Here is a tiny trained network, its code and every weight. The questions are about switching its units off for an input and a class, where a switched-off unit gives its printed mean instead of its output.

import numpy as np


def w(rows, s, z=0):
    codes = np.array(rows[::2]) - 128.0
    scale = np.full(codes.shape[1], s)
    scale[-1] = z or s
    return codes * scale


def norm(h):
    return h / np.sqrt((h * h).mean(-1, keepdims=True) + 1e-5)


def f(y):
    return y / 2 * (1 + np.tanh(0.7978845608 * (y + 0.044715 * y**3)))


def log_softmax(a):
    a = a - a.max(-1, keepdims=True)
    return a - np.log(np.exp(a).sum(-1, keepdims=True))


def net(x, mask):
    res = np.array(x, float).reshape(1, 5) / 4 @ E
    u = 0
    for l in range(3):
        y = f(norm(res) @ A[l][:, :-1].T + A[l][:, -1])
        res = res + np.where(mask[u : u + 3], y, B[l][:, -1]) @ B[l][:, :-1]
        u += 3
    return log_softmax(norm(res)[-1] @ U[:, :-1].T + U[:, -1])


A, B = {}, {}
E = w([
[127,128,129,128,129],'x0',
[126,129,128,128,128],'x1',
[154,52,79,203,172],'x2',
[168,88,254,132,148],'x3',
[55,72,130,107,98],'x4',
],0.0088)
A[0] = w([
[249,199,97,139,132,122],'0.n1',
[120,127,39,73,140,4],'0.n2',
[112,154,163,101,123,40],'0.n3',
],0.012,0.004)
B[0] = w([
[2,150,129,187,164,254],'0.n1',
[185,105,104,37,180,177],'0.n2',
[240,68,59,174,97,145],'0.n3',
],0.0095,0.0062)
A[1] = w([
[128,56,55,213,147,65],'1.n1',
[31,2,112,52,59,2],'1.n2',
[87,246,135,53,48,120],'1.n3',
],0.0076,0.0023)
B[1] = w([
[184,120,162,186,5,182],'1.n1',
[39,230,140,229,203,215],'1.n2',
[194,59,68,245,67,253],'1.n3',
],0.012,0.0042)
A[2] = w([
[108,128,2,82,120,63],'2.n1',
[116,74,147,184,88,255],'2.n2',
[82,130,144,81,197,22],'2.n3',
],0.012,0.0034)
B[2] = w([
[156,83,249,81,154,203],'2.n1',
[142,142,93,68,124,255],'2.n2',
[186,91,155,109,69,135],'2.n3',
],0.017,0.0077)
U = w([
[132,73,216,8,183,129],'0',
[35,190,127,173,142,254],'1',
[173,108,57,99,14,7],'2',
],0.013,0.0005)

Each question gives the input, the list of numbers given to net, and the class t.
The units are the neurons (one row each of A and B). Each row of codes is followed by its name. A weight is (code - 128) times the scale printed after its matrix; where a second scale follows, it is the last column's (A, B and U).
mask holds one flag per neuron, layer by layer. A switched-off neuron (its flag False) gives its mean, the last column of its row in B, instead of its output. The means were averaged over made-up inputs and are rounded, as every weight is.
A unit's drop is (log p(t) with every unit on - log p(t) with that unit switched off) / (log p(t) with every unit on - log p(t) with every unit switched off).
The circuit of an input: a set's keep is (log p(t) with only the set's units on - log p(t) with every unit switched off) / (log p(t) with every unit on - log p(t) with every unit switched off). Starting from all 9 units, units are removed one at a time, each time the one whose removal leaves the highest keep (on an exact tie, the one counted first), for as long as the keep stays at least 0.8.
units of the circuit, in order: the units of the circuit, biggest drop first
most important unit: the unit with the biggest drop
top k neurons: the k neurons with the biggest drops, biggest first
k most important neurons of layer l: the k neurons of layer l with the biggest drops, biggest first
drop of u: that unit's drop, to one decimal
input [7,0,-1,2,-3], class 1: top 2 neurons -> [0.n1, 2.n1]
input [-2,-2,-4,-2,-2], class 2: units of the circuit, in order -> [1.n3]
input [-5,-5,0,6,-8], class 1: top 4 neurons -> [2.n1, 0.n1, 0.n2, 2.n2]
input [-5,-3,-6,5,6], class 1: top 2 neurons -> [1.n2, 2.n1]
input [-2,3,5,-6,3], class 0: top 2 neurons -> [0.n2, 2.n1]
input [7,-7,-7,2,7], class 1: top 2 neurons -> [1.n2, 1.n1]
input [-6,-2,1,5,-6], class 1: top 2 neurons -> [2.n1, 0.n1]
input [1,-4,-6,-6,-1], class 0: top 4 neurons -> [2.n1, 0.n2, 1.n1, 1.n2]
input [6,6,-5,1,4], class 2: top 3 neurons -> [1.n3, 0.n1, 2.n2]
input [0,-6,-4,2,3], class 2: top 4 neurons -> [0.n1, 2.n1, 2.n2, 0.n2]
input [-8,0,-2,7,8], class 1: top 2 neurons -> [1.n2, 2.n1]
input [0,1,1,-4,4], class 0: top 2 neurons -> [0.n2, 0.n1]
input [3,5,-8,0,8], class 1: top 2 neurons -> [1.n2, 1.n1]
input [-3,2,7,3,-3], class 2: most important unit -> 1.n1
input [8,5,-3,-4,4], class 0: top 4 neurons -> [0.n2, 1.n1, 2.n1, 0.n1]
input [-1,5,6,-7,-7], class 0: 2 most important neurons of layer 0 -> [0.n2, 0.n3]
input [8,0,1,1,8], class 1: drop of 1.n3 -> 0.0
input [1,-8,-5,-8,-1], class 0: drop of 0.n2 -> 0.2
input [-4,-3,-7,2,-5], class 2: drop of 1.n2 -> 0.1
input [3,-4,0,0,2], class 1: units of the circuit, in order -> [1.n2]
